In the rows, 128 means zero.
Two labels a row:
[170  50 141 130  60 190 124 143 161 170 122 129 131 165 154 156 124 120
 185 130 147 133 117 119 142 147 146 147 175 134 144 137  98 121 147 133
 118 125  72 109 129  67 110 149 121 149 109 130 123 117 126 162  88 147
 142 204 167  96 125 123 100 127 132 132 144  76 129 108 129 137 161 120
  83  76] : <89> Bal
[162 111 133 115  68 166 133 120 159 200 145 114 139 151 162 134  16  22
 174 136 193 111 118 138 142 194 134 171 201 165 158 144 103 117 130 112
 123 144  32 154 166  55  82 178 114 139  82 127 141  96 117 157 107 157
  77 137 157  26 163 143 114 102 115 145 158  77 118  82 148 135 183 117
 119  62] : <89> Bal
[164 132 128 114 100 114  95 110 131 161 127 130 107  66 134 124 156 156
 147  72 146 129 124 108 110 151  93 129 100 113 132 142 134 141 117 156
 137 113 105 130 111 158 101 151 137 102  73 152 114 145 117 120 153 113
  95 157  99 132 184 136 117 103 157 108 150 109 153 110 152 148 131 133
 113 111] : <80> Bal
[139 109 132 134  88 114  70 143 106 124 108 132 116  82 132 119 189 137
 141  56 126 136 126 121 116 126 113 130  97 102 133 141 140 124 128 161
 124 120 162 109 100 125 110 120 147 112 120 140 126  95 128 126 125 135
  95 181 106 129 135 131 112  96 179 114 122 125 160 139 148 155 137 132
  95  91] : <80> Bal
[152 103 131 128 109 168 110 144 136 165 127 147 127 123 134 112 126 191
 140  94 141 132 124 122 114 136 119 149 136 134 148 130 118 130 133 148
 126 124 105 123 118  64 129 144 136 124 103 154 125 106 117 141 116 131
 117 159 138 132 130 124 107 124 150 130 147 105 134 122 148 144 161 124
 124 104] : <89> Bal
[147  99 118 109  81 119  91 108  96 148 124 115 104  80 135 133 140  85
 147  79 148 128 124 119 130 141 113 128 110 125 124 151 138 139 117 168
 133 120 112 139 114 162  61 109 137 108  97 155 140 114 115 104 163 146
  84 139  98 119 199 133 131 103 154 112 133  96 159 116 150 142 113 123
 113  85] : <80> Bal
[121 154 153 149  85 131  66 147  75 134  98 109 125 197 145 158 136  66
 147 103 138 141 139 140 122 126 136 133 128  81 111 124 101 123 141 116
 116 138 136 145 135 132  85  98 123 149 118 125 122 113 134 131 110 137
  97 197 133 122 136 135 110 141 128 118 150 150 139 121 110 153 118 125
 143 108] : <89> Zut
[150  58 142 129  48 179 128 130 145 146 125 114 137 155 148 152 104 121
 191 144 141 134 117 106 145 141 124 131 151 149 146 152  97 133 128 112
 120 118  67 111 132 105  96 160 134 149  93 113 131 148 130 154  89 126
 153 184 158  50 134 120  97 129 148 121 137  86 158 110 140 151 131 119
  69  87] : <89> Bal
[149 133 135 146  79 154 112 135 115 149 116 127 136 136 135 130 116  93
 148 111 146 134 127 143 115 132 123 145 140 130 159 117 122 129 133 118
 119 145 110 128 123  74 136 124 122 147 104 115 136  82 133 154  96 140
 116 192 152  89 121 132 116 112 158 127 143 119 147 118 136 159 179 128
 109  94] : <89> Bal
[120  98 153 145  65 181  84 155  98 148  97 102 126 230 158 177 123  60
 159 129 136 140 134 148 149 126 156 146 170  99 120 130 108 120 151 118
 116 140 122 136 144  82  84 103 116 163 134 124 121 110 128 147  92 156
 124 215 163 135 118 126 104 161 105 141 155 111 116 118  95 133 124 122
 132  92] : <89> Zut
[138 151 126 128  87 161 100 164 101 158 151  89 136 161 142 132  63  93
 139 116 143 130 116 111 130 140 129 161 129 179 174 149 132 129 129 107
 115 141  88 146 131   9 112 126 143 154 112 131 137  56 129 153  96 143
 117 185 161  24 109 130 101 114 174 140 148 124 142 112 150 162 183 148
 133  64] : <89> Bal
[139 170 147 115 130 152 101 142 232 132 123 153 148 184 150 129 128 188
 156 156 148 132 128 131 120 168 138 135 175  92 112 133  98 117 149 144
 111 141 106 124 155 125 124 183 109 148 111 114  76 174 123 151 111 102
 117 188 159  61 110 141 122 124 101 122 123 171  87 110  83 142 142 127
 135 150] : <89> sote
[116 132 148 134  80 154  81 123 106 103 111  89 130 195 153 168 140  90
 154 122 127 130 136 128 143 127 139 114 127 112 114 154 108 122 137 112
 124 130 129 136 142 155  79 115 129 146 128 113 110 158 131 132 111 134
 128 186 140 107 131 135 100 147 126 117 129 143 133 120 109 143  76 126
 127 114] : <89> Zut
[129 132 133 150  83 161  66 166 103 149  93 122 122 192 150 154 163 164
 138 108 123 147 135 136 113 115 139 142 136  73 111 124 116 132 151 143
 120 130 132 136 119  86  92 104 123 158 120 145 122 103 129 136 117 136
 111 232 143 152 133 131 106 144 123 133 155 135 132 123 102 136 134 129
 150  99] : <89> Zut
[134  97 128  95  62 213  95 155 206 120 113 144 141 217 140 163 143 187
 189 205 111 143 115 109 139 123 150 119 169 119 125 143  88 139 146 126
 113 123  83 127 134 111  73 138 117 176 115  84 107 186 136 160  93 117
 172 252 190   4 134 125 103 152 113 126 135 157 142 118  85 152 119 128
  93 113] : <89> sote
[121 134 136 124 105 114  69 122  91 136 108 112 110 148 142 144 156  90
 139  87 141 125 140 140 124 139 127 116 119  80  99 139 126 128 130 151
 133 126 139 148 133 182  59 101 131 127 114 151 107 138 123 102 151 132
  90 151 102 163 172 143 120 132 116 113 140 141 140 121 115 135  83 123
 145 119] : <80> Zut
[140 103 145 149  81 160  78 158 126 169  78 155 124 191 148 154 171 121
 161 111 134 149 134 147 120 123 140 141 158  66 118 100 106 127 150 140
 118 132 123 119 129 108 106 106 113 152 113 136 133 126 130 146 101 142
 115 231 146 159 140 129 119 145 100 134 154 112 123 114 102 136 149 136
 122 107] : <89> Zut
[167  62 140 129  59 168 124 128 158 182 117 157 126 124 141 153 131 115
 181 123 152 131 124 121 129 155 128 144 164 119 159 120 104 128 138 134
 124 120  75 113 121 109 107 157 123 138  91 129 136 137 126 151 108 137
 123 194 144 111 154 132 117 114 130 121 147  77 140 103 131 139 160 125
  74  95] : <89> Bal
[172  79 131 122  63 167 102 145 157 191 115 157 123 118 145 141 133 133
 176 113 154 136 125 119 121 149 122 158 164 121 149 122 109 121 142 148
 122 124  80 118 129  88  98 153 124 137  77 147 132 120 125 151 112 135
 100 214 148  86 167 129 116 105 142 128 157  83 147 107 140 148 178 127
  88  76] : <89> Bal
[142 134 116 108  99 118  96 104 118 123 139  99 123  82 131 114 131 147
 141  92 135 127 121 100 124 137 103 120  95 138 138 164 142 140 107 137
 129 112 114 133 114 149  91 148 149 111  95 138 128 133 123 110 144 121
 105 136 107  84 158 134 105 106 174 107 129 131 162 120 155 161 109 133
 111 102] : <80> Bal
[167  82 135 119 106 137 125 125 164 205 123 163 120  99 138 120 120 131
 157  96 171 123 125 137 118 170 123 161 166 112 142 110 112 126 136 153
 134 129  85 123 126 103 122 160 116 117  89 150 135 115 119 141 129 140
  80 144 126 155 170 137 151 105 115 128 151  73 116  99 147 122 186 120
 113  96] : <89> Bal
[176  33 137 129  55 181 125 127 162 195 114 159 120 136 144 152 139 141
 191 129 148 132 121 117 133 138 123 135 169 113 146 126  88 138 135 139
 129 113  64 102 123 111  97 169 127 138  86 132 137 148 121 147 105 139
 136 195 148 121 171 122 111 127 120 121 156  61 146  90 137 136 160 119
  70  90] : <89> Bal
[168 158 134 116 115 132  93 146 167 174 135 135 126  86 141 113 124 152
 141  76 167 128 123 117 112 167 117 158 145 122 152 133 128 119 136 152
 126 127 104 131 118  71 141 168 126 115  88 156 119  92 122 145 129 133
  79 181 131  88 134 130 114  83 162 127 142 113 126 108 156 158 201 126
 125  95] : <89> Bal
[150 124 110  95 117 127  78 101 150 143 145 118 114  73 137 109 137 188
 140  77 148 125 124 101 123 151 109 132 114 138 134 169 138 136 110 164
 135 113  94 128 114 128  84 165 145 106  87 162 114 135 118 114 155 116
  90 147 106  93 166 134 111  97 164 117 133 118 148 124 158 185 124 140
 120  94] : <80> Bal
[154 143 143 120  74 151  95 128 132 162 134 102 128 121 149 148  96  73
 160  98 167 123 115 120 125 164 124 149 143 135 141 146 124 131 125 129
 127 130  78 148 137 112  94 154 130 134  82 128 124 115 122 140 119 135
  96 172 138  65 148 126 105 100 155 120 140 101 144  99 146 153 148 126
 114  81] : <89> Bal
[151 150 145 114 107 125  55 127 160 126 127 130 111  76 135 121 185 187
 145  59 138 131 126 110 114 137 114 122 105 100 121 159 140 127 133 171
 128 127 132 115 106 135 111 150 143 111  96 151 102 131 126 136 136 117
  91 200 107 101 139 138  96  90 183 108 124 145 146 126 145 165 126 134
 111 105] : <80> Bal
[152 129 144 121 100 105 108 119 125 168 135 120 129  93 136 115  91  85
 148  82 174 111 127 126 120 169 111 145 130 131 141 133 128 125 120 139
 130 131 101 134 130 129 101 159 136 111  84 152 124 115 118 125 135 126
  65 109 107 102 158 136 110  95 148 117 158 119 141 112 158 145 139 124
 116  97] : <89> Bal
[144 119 119 101 103 132  87 111 122 138 145  91 121  89 149 125 125 126
 139  67 153 121 122 103 137 152 128 129 120 141 133 186 136 126 119 154
 135 124 107 141 122 118  68 147 144 110 104 168 118 105 118 115 142 131
  84 144 105  91 156 135  99 102 169 133 129 114 148 120 157 155 113 140
 123  82] : <80> Bal
[127  78 149 153  55 190  87 154 108 143  90 129 122 221 152 185 180 113
 165 144 112 155 136 133 138 103 149 126 149  77 109 115  98 132 150 121
 116 126 118 121 135 122  85  86 119 163 129 118 125 143 134 147  90 134
 153 247 147 153 136 121 114 169 109 125 150 108 140 122  87 135 108 123
 114 108] : <89> Zut
[138  93 130 105 110 175 132 113 237 139 114 176 128 175 137 144 151 205
 173 201 128 133 125 119 131 151 137 113 186 104 103 129  87 138 132 148
 122 114  89 112 150 187  89 174 108 138 102 100 108 225 127 134 137 112
 149 145 153  95 171 127 127 152  68 118 127 143 109 108  92 124  94 121
 114 162] : <89> sote
[158 130 129 116  72 167  76 137 161 160 128 123 117 130 151 142 136 143
 169  96 154 134 127 113 126 166 129 136 142 120 132 159 117 131 131 151
 122 120  89 131 126 103  85 159 132 133  83 136 112 127 126 141 131 128
  94 220 145  59 153 138  95 101 156 120 143 122 148 101 134 164 147 132
 113  73] : <89> Bal
[163 127 135 146  90 166 103 162 123 186 119 138 126 131 137 140 136 175
 144 103 142 150 118 114 108 126 115 152 136 126 151 113 123 144 146 126
 130 123  92 127 110  49 140 136 137 150  86 133 136 100 124 162 105 128
 125 229 150 115 128 126 111 127 165 131 168  95 150 111 141 155 194 134
 117  94] : <89> Bal
[162 127 134 120 109 123 103 132 153 171 144 132 125 101 145 122 127 127
 141  80 158 128 124 117 120 162 128 150 146 122 140 135 125 121 134 148
 130 132 102 123 127  94 125 160 120 114  98 153 123 105 122 143 125 133
  85 164 129 115 141 135 111  96 150 130 142  97 122 108 150 148 174 129
 116  91] : <89> Bal
[164 166 137 126 102 113  86 154 147 159 133 123 134  94 140 113 119 123
 143  78 162 131 124 118 105 163 120 148 133 128 150 138 132 131 129 143
 122 133 114 129 122  84 122 157 135 126  83 141 113 109 125 147 117 128
  76 179 124  67 134 137 104  80 173 121 137 134 140 113 148 168 180 130
 117  88] : <89> Bal
[140 107 109  92 155 118  93 122 141 156 145 126 117  74 144  97 141 193
 119  46 150 118 131 124 129 155 128 144 123 117 120 164 144 115 128 188
 134 121 124 131 110  93  89 150 132  91 104 208 113  92 109 111 158 136
  58 114  90 161 160 138 110 111 142 133 126 110 113 127 164 135 141 127
 152  94] : <86> Bal
[113 210 138 107 127 122  60 133 137  80 121 121 119 129 122 167 156 130
 117 145 121 135 131 126 127 122 138 101 110 108 100 154 139 138 125 139
 118 128 156 145 128 182  64 102 129 134 125 105 111 141 121 104 150 105
 107 170 124  37 154 139 131 115 134 119 110 216 148 141 102 151  88 133
 145 131] : <80> sote
[161  66 151 114 117 173 119 152 182 167 148 135 133 125 156 116 119 198
 155  89 147 124 114 112 139 153 135 161 161 145 152 155 116 112 146 168
 117 125  88 114 124  17 125 175 132 131 114 176 111 104 114 155 105 141
 107 171 143 108 110 113  94 110 152 150 141  85 110 116 154 140 185 127
 107  79] : <89> Bal
[156  98 116 104 113 123  94 121 170 154 126 144 115  83 135 106 158 192
 155  77 151 124 125 114 119 159 118 136 134 110 126 150 126 129 125 185
 130 116 114 118 114 144  85 164 131 104  91 166 116 140 117 118 152 117
  85 145 106 114 175 134 115  98 142 126 129 123 136 120 149 147 133 126
 112 105] : <80> Bal
[165 121 146 120 118 145 129 122 188 173 132 147 134 116 116 141 107 128
 166 117 166 125 121 124 118 172 118 147 169 126 146 125 125 129 129 138
 129 127  77 113 137 122 134 188 120 130  77 117 122 148 125 155 114 129
 112 168 144  88 137 133 109  99 131 120 136 106 122 100 137 142 175 122
  74 114] : <89> Bal
[123 152 136 130 112 121  62 126  98 128 106 101 111 151 147 142 165 114
 133  69 141 127 137 138 123 136 132 125 117  72  95 148 144 116 130 153
 143 133 154 141 128 164  77 111 130 117 119 164 106 125 125 108 142 135
  77 167 100 168 152 140 114 130 124 118 136 146 117 124 115 143  91 127
 150 114] : <80> Zut
[146  75 127 113  65 164 104 119 130 158 125 122 114 110 140 151 143 112
 166 119 138 133 120 113 139 138 129 129 135 125 135 144 126 144 125 147
 132 114  92 122 119 125  56 147 129 128 101 142 137 124 114 120 123 137
 122 186 126 106 155 125 114 110 151 125 132  82 152 115 138 142 131 128
  95  82] : <89> Bal
[156 122 132 113  95 134  70 126 177 142 114 143 121 105 140 124 182 187
 159  68 149 132 128 112 118 154 116 126 129  95 125 154 116 127 131 173
 117 118 118 115 109 139  98 163 133 118  92 162 100 143 122 130 129 122
  89 199 111 111 154 142 102 102 140 110 127 130 134 118 141 158 126 125
 100 105] : <80> Bal

Both labels of each row:
[141 157 150 123 139 141  90 128 142 127 143 125 104 157 145 114  99 122
 119 116 102 117 113 126 155 151 128 136 159 154 133 171 112 115 111 138
 106 166 143 127 125 129 132 139 121 146 136 139 114 169 134 153 102 137
 133 109 126 162 111 150 107  81 134 124 120  80 144  76 164 130 121 110
 118 124] : Sar S
[131 109 137 138 114 121 121 139 128 136 152 129 134 114 122 130 176 113
 102 113 114 128 151 128 117 120 127 147 103 144 157 136 142 136 143 135
 130 128 122 131 133  97 120 127 134 153  95 129 170 120 118 130 118 134
 115 142 141 111 121 139 146 121 119 156 125 141 139 120 127 122 134 125
 108 119] : Sesep J
[121 161  97 138 140 163 115 143 125 129 139 113 112 148 137 125 109 155
 132 104 124 129 122 141 159 155 112 112 157 131 131 179 141 132 126 128
  96 156 150 134 140 133  98 132 123 147 136  97  96 135 153 173 100 139
 140 116 145 150 132 139 107  85 149 120 108 105 122  77 140 138 131 100
 131 136] : Sar S
[173 124 241 100  84  95  75 107 105 123 162 116 138 158 155 141 172 169
 124 133 146 152 115  80  89 122 134 188 108 137 107 113 126  82 131 153
 184 165  95 171 109 103 135 145 126 164  89 147 155 159  58 109 131 130
 105 100 159 117 156 135 135 134  59 132 135 152 155  88 142 101  95 158
 134 150] : duruf J
[139 123 124 118 113 108 109 147 125 136  98  93 133 128 113 138 164 113
  91  96 124 121 140 101  94 117 140 140 133 128 157 152 125 154 143  95
 137 132 132 138 149 126  99 128 145 166  97 139 138 143 116 140 120 126
 122 135 117 134 106 134 126 138 133 156 120 117 167 129 137 145 114 137
  91 132] : Sesep J
[124 175 138 122 146 152  98 124 141 129 154 134 103 153 142 109  96 137
 127 114 115 111 121 149 178 139 113 130 157 155 117 188 124 109 107 152
  95 173 157 128 139 108 138 127 117 168 109 105  93 155 138 161 104 124
 144 117 143 159 122 158 108  69 135 125 112  93 137  62 143 133 130  92
 129 127] : Sar S
[108 130 112 135 114 141 128 104 105 131 154 118 128 152 139 130 151 179
 139 127 182 164 108 159 131 159 111 135 118 147 118 106 122 122 126 145
 127 141 131 138 150 154 189 114  98 116 139  89 136 100 123 138 151 171
 130 110 149 131 107 105 130 138 112 120 127 146  61 133 133 120 130 117
 142 126] : Mikos J
